Below are the code and all the weights of a small trained network. Each question names an input and a class and asks about switching units off, where a switched-off unit gives its printed mean instead of its output.

import numpy as np


def w(rows, s, z=0):
    codes = np.array(rows[::2]) - 128.0
    scale = np.full(codes.shape[1], s)
    scale[-1] = z or s
    return codes * scale


def norm(h):
    return h / np.sqrt((h * h).mean(-1, keepdims=True) + 1e-5)


def f(y):
    return np.maximum(y, 0)


def log_softmax(a):
    a = a - a.max(-1, keepdims=True)
    return a - np.log(np.exp(a).sum(-1, keepdims=True))


def net(x, mask):
    res = np.array(x, float).reshape(1, 7) / 4 @ E
    u = 0
    for l in range(4):
        y = f(norm(res) @ A[l][:, :-1].T + A[l][:, -1])
        res = res + np.where(mask[u : u + 5], y, B[l][:, -1]) @ B[l][:, :-1]
        u += 5
    return log_softmax(norm(res)[-1] @ U[:, :-1].T + U[:, -1])


A, B = {}, {}
E = w([
[127,135,131,117,135,111,133],'x0',
[244,119,118,64,77,99,50],'x1',
[108,130,139,114,112,134,120],'x2',
[171,235,135,128,198,150,1],'x3',
[138,127,236,207,75,46,106],'x4',
[148,156,136,122,124,135,154],'x5',
[136,138,131,130,119,140,131],'x6',
],0.0091)
A[0] = w([
[229,82,138,79,54,96,86,57],'L0N0',
[227,79,45,3,66,139,78,3],'L0N1',
[167,146,151,114,139,133,51,22],'L0N2',
[126,93,60,135,102,186,152,207],'L0N3',
[154,158,115,88,161,174,58,32],'L0N4',
],0.013,0.0027)
B[0] = w([
[130,144,21,111,48,66,109,230],'L0N0',
[127,77,253,156,158,154,134,255],'L0N1',
[145,209,189,92,148,123,117,194],'L0N2',
[143,140,154,73,142,96,177,210],'L0N3',
[76,131,40,192,125,143,114,212],'L0N4',
],0.015,0.0098)
A[1] = w([
[120,188,123,127,243,207,55,106],'L1N0',
[109,239,62,122,207,161,65,2],'L1N1',
[160,150,20,77,89,112,81,76],'L1N2',
[98,169,95,159,108,94,108,112],'L1N3',
[159,255,190,184,173,155,5,81],'L1N4',
],0.014,0.0018)
B[1] = w([
[138,69,101,100,90,128,76,210],'L1N0',
[165,145,130,108,23,79,143,211],'L1N1',
[92,183,122,97,98,122,119,169],'L1N2',
[122,130,142,167,133,152,134,170],'L1N3',
[112,105,129,122,250,138,163,248],'L1N4',
],0.021,0.015)
A[2] = w([
[146,96,182,236,78,137,142,116],'L2N0',
[100,118,109,181,149,184,52,26],'L2N1',
[117,123,135,134,215,126,98,204],'L2N2',
[181,141,89,157,62,123,66,15],'L2N3',
[113,251,89,140,158,116,91,6],'L2N4',
],0.019,0.0015)
B[2] = w([
[115,112,187,142,139,83,118,207],'L2N0',
[78,147,87,143,98,166,106,149],'L2N1',
[141,144,111,189,130,194,116,255],'L2N2',
[107,229,94,53,121,139,102,214],'L2N3',
[135,3,230,127,87,99,164,192],'L2N4',
],0.018,0.0088)
A[3] = w([
[132,172,99,130,209,157,217,30],'L3N0',
[103,133,90,124,25,175,109,240],'L3N1',
[93,167,100,95,181,185,221,100],'L3N2',
[111,115,97,65,234,155,169,250],'L3N3',
[123,133,250,146,149,117,108,250],'L3N4',
],0.017,0.0012)
B[3] = w([
[102,74,115,138,82,181,76,206],'L3N0',
[17,172,56,210,129,133,167,199],'L3N1',
[175,111,101,151,215,135,48,209],'L3N2',
[131,214,154,224,125,180,86,240],'L3N3',
[214,99,165,49,153,136,251,248],'L3N4',
],0.014,0.012)
U = w([
[136,101,105,206,245,192,87,144],'0',
[147,74,186,109,181,87,210,254],'1',
[73,171,48,94,91,78,114,21],'2',
],0.011,0.00076)

Each question gives the input, the list of numbers given to net, and the class t.
The units are the neurons (one row each of A and B). Each row of codes is followed by its name. A weight is (code - 128) times the scale printed after its matrix; where a second scale follows, it is the last column's (A, B and U).
mask holds one flag per neuron, layer by layer. A switched-off neuron (its flag False) gives its mean, the last column of its row in B, instead of its output. The means were averaged over made-up inputs and are rounded, as every weight is.
A unit's drop is (log p(t) with every unit on - log p(t) with that unit switched off) / (log p(t) with every unit on - log p(t) with every unit switched off).
The circuit of an input: a set's keep is (log p(t) with only the set's units on - log p(t) with every unit switched off) / (log p(t) with every unit on - log p(t) with every unit switched off). Starting from the 12 units with the biggest drops (on a tie, the unit counted first), units are removed one at a time, each time the one whose removal leaves the highest keep (on an exact tie, the one counted first), for as long as the keep stays at least 0.8.
circuit, biggest first: the units of the circuit, biggest drop first
most important unit: the unit with the biggest drop
top k neurons: the k neurons with the biggest drops, biggest first
k most important neurons of layer l: the k neurons of layer l with the biggest drops, biggest first
drop when u is switched off: that unit's drop, to one decimal
input [-5,6,-7,-3,4,-4,3], class 2: most important unit : L0N0
input [1,1,6,-2,-7,-6,-2], class 1: 2 most important neurons of layer 1 : L1N4; L1N2
input [3,1,5,4,5,1,-1], class 1: circuit, biggest first : L2N4; L0N1
input [-7,0,-6,4,-5,-8,0], class 2: top 2 neurons : L0N4; L1N0
input [-8,-8,-1,4,0,-2,-8], class 2: circuit, biggest first : L0N1; L1N1
input [-4,1,-8,3,2,7,-6], class 1: top 3 neurons : L0N1; L1N4; L2N4
input [2,1,-3,-2,5,2,1], class 2: top 2 neurons : L1N4; L0N1
input [-5,0,-4,-6,-3,1,1], class 0: 2 most important neurons of layer 3 : L3N2; L3N3
input [0,5,-6,7,3,-1,0], class 1: top 4 neurons : L2N4; L0N0; L1N4; L1N1
input [2,5,4,-1,7,-1,1], class 2: top 2 neurons : L0N0; L1N4
input [-1,8,4,5,6,-1,2], class 1: top 2 neurons : L0N0; L2N4
input [8,1,-6,-3,3,8,6], class 2: top 2 neurons : L1N4; L0N1
input [4,4,-3,5,3,-4,6], class 1: top 3 neurons : L2N4; L0N0; L1N4
input [8,5,-5,-6,1,6,-3], class 2: circuit, biggest first : L0N0
input [-4,6,3,8,3,-2,4], class 1: top 4 neurons : L2N4; L0N0; L1N4; L1N1
input [6,0,5,-7,-8,8,-4], class 0: top 2 neurons : L1N1; L2N4
input [5,-3,2,-7,-5,-6,3], class 0: top 2 neurons : L1N1; L0N0
input [3,-4,2,-5,-1,0,7], class 0: top 2 neurons : L1N1; L0N1
input [-4,-8,0,0,2,4,4], class 1: top 2 neurons : L1N4; L0N2
input [-8,7,-1,-4,-8,8,3], class 1: most important unit : L0N1
input [-5,3,6,1,3,6,-3], class 1: 2 most important neurons of layer 0 : L0N0; L0N2
input [-5,7,3,8,7,2,7], class 1: drop when L1N4 is switched off : 0.5
input [5,7,-1,-5,6,8,7], class 2: drop when L0N0 is switched off : 1.2
input [1,-2,-3,2,-2,8,2], class 2: drop when L1N3 is switched off : 0.0
